Below is a small trained network, with its code and all its weights. Each question gives an input and a class and asks what happens when units are switched off, that is, made to give their printed mean instead of their output.

import numpy as np


def w(rows, s, z=0):
    codes = np.array(rows[::2]) - 128.0
    scale = np.full(codes.shape[1], s)
    scale[-1] = z or s
    return codes * scale


def f(y):
    return y / 2 * (1 + np.tanh(0.7978845608 * (y + 0.044715 * y**3)))


def log_softmax(a):
    a = a - a.max(-1, keepdims=True)
    return a - np.log(np.exp(a).sum(-1, keepdims=True))


def net(x, mask):
    res = np.array(x, float).reshape(1, 3) / 4 @ E
    y = f(res @ A[0][:, :-1].T + A[0][:, -1])
    res = res + np.where(mask, y, B[0][:, -1]) @ B[0][:, :-1]
    return log_softmax(res[-1] @ U[:, :-1].T + U[:, -1])


A, B = {}, {}
E = w([
[159,129,156,165,7],'x0',
[94,70,194,108,131],'x1',
[111,83,85,202,117],'x2',
],0.016)
A[0] = w([
[68,132,91,112,148,141],'N0',
[129,44,186,130,137,26],'N1',
[134,154,160,142,99,151],'N2',
[168,180,68,169,143,3],'N3',
[102,95,100,228,143,107],'N4',
[64,72,249,102,124,119],'N5',
[61,120,72,96,150,170],'N6',
[126,80,91,189,161,97],'N7',
[122,89,88,127,186,151],'N8',
[159,176,154,28,99,147],'N9',
[170,81,126,144,146,78],'N10',
[102,72,152,82,119,129],'N11',
[64,82,71,178,116,141],'N12',
[158,121,98,85,178,95],'N13',
[145,98,96,146,27,175],'N14',
[105,171,134,90,169,130],'N15',
[140,131,93,90,175,84],'N16',
[48,140,86,84,141,136],'N17',
[76,109,88,176,119,135],'N18',
[116,43,159,127,134,82],'N19',
[174,163,45,88,112,53],'N20',
[74,51,136,88,121,16],'N21',
[121,156,152,139,48,145],'N22',
[176,239,141,36,125,190],'N23',
[71,201,86,139,137,60],'N24',
[151,178,60,125,110,73],'N25',
[133,144,122,62,143,104],'N26',
[104,135,135,162,195,88],'N27',
[146,109,121,118,186,109],'N28',
[105,101,108,161,213,95],'N29',
[91,162,135,141,60,112],'N30',
[137,94,70,254,156,83],'N31',
[74,125,90,98,165,146],'N32',
],0.013,0.0021)
B[0] = w([
[144,109,181,157,73,158],'N0',
[132,159,76,218,182,182],'N1',
[140,39,189,114,48,167],'N2',
[154,252,55,167,190,196],'N3',
[40,116,158,69,93,209],'N4',
[115,244,72,174,182,225],'N5',
[176,109,169,120,78,172],'N6',
[157,166,168,68,114,185],'N7',
[153,77,214,126,97,179],'N8',
[48,124,111,60,69,212],'N9',
[110,145,138,116,136,136],'N10',
[110,221,71,136,192,169],'N11',
[4,181,63,27,59,203],'N12',
[140,122,197,121,130,171],'N13',
[170,132,163,146,81,247],'N14',
[117,118,177,128,38,176],'N15',
[123,120,139,214,79,171],'N16',
[137,105,178,169,46,164],'N17',
[91,183,103,39,72,182],'N18',
[135,195,135,128,213,178],'N19',
[83,209,72,195,243,193],'N20',
[165,227,52,187,212,171],'N21',
[165,89,189,148,49,217],'N22',
[47,169,99,58,128,244],'N23',
[171,111,130,170,176,162],'N24',
[152,159,59,244,253,194],'N25',
[124,130,135,103,98,167],'N26',
[153,105,166,152,89,166],'N27',
[202,97,192,105,106,164],'N28',
[181,103,94,181,56,190],'N29',
[181,27,168,225,117,190],'N30',
[80,141,94,61,146,232],'N31',
[168,24,234,116,100,175],'N32',
],0.0062,0.014)
U = w([
[31,144,106,6,92,253],'0',
[193,86,151,177,70,86],'1',
[127,166,83,196,216,57],'2',
],0.016,0.0014)

Each question gives the input, the list of numbers given to net, and the class t.
The units are the neurons (one row each of A and B). Each row of codes is followed by its name. A weight is (code - 128) times the scale printed after its matrix; where a second scale follows, it is the last column's (A, B and U).
mask holds one flag per neuron, in row order. A switched-off neuron (its flag False) gives its mean, the last column of its row in B, instead of its output. The means were averaged over made-up inputs and are rounded, as every weight is.
A unit's drop is (log p(t) with every unit on - log p(t) with that unit switched off) / (log p(t) with every unit on - log p(t) with every unit switched off).
The circuit of an input: a set's keep is (log p(t) with only the set's units on - log p(t) with every unit switched off) / (log p(t) with every unit on - log p(t) with every unit switched off). Starting from the 12 units with the biggest drops (on a tie, the unit counted first), units are removed one at a time, each time the one whose removal leaves the highest keep (on an exact tie, the one counted first), for as long as the keep stays at least 0.8.
circuit, biggest first: the units of the circuit, biggest drop first
most important unit: the unit with the biggest drop
top k neurons: the k neurons with the biggest drops, biggest first
drop of u: that unit's drop, to one decimal
input [-6,6,7], class 0: top 2 neurons -> N12, N4
input [5,-6,-3], class 2: circuit, biggest first -> N25
input [6,7,-3], class 2: circuit, biggest first -> N5, N1
input [4,-8,6], class 2: top 3 neurons -> N25, N3, N20
input [4,-6,-5], class 2: top 4 neurons -> N25, N20, N12, N4
input [-8,-2,8], class 0: top 3 neurons -> N12, N31, N4
input [-5,-2,6], class 0: top 2 neurons -> N12, N31
input [2,6,6], class 0: top 4 neurons -> N12, N4, N25, N18
input [-3,6,5], class 2: top 3 neurons -> N21, N1, N5
input [6,-7,4], class 2: top 4 neurons -> N25, N3, N20, N31
input [6,-2,7], class 0: top 2 neurons -> N12, N31
input [0,-3,3], class 0: top 3 neurons -> N5, N1, N21
input [0,-3,-2], class 2: top 2 neurons -> N12, N4
input [-8,0,6], class 1: most important unit -> N29
input [-8,-2,7], class 1: drop of N23 -> 0.2
input [-4,-1,2], class 1: drop of N4 -> 0.0
input [-2,-5,5], class 0: drop of N18 -> 0.2
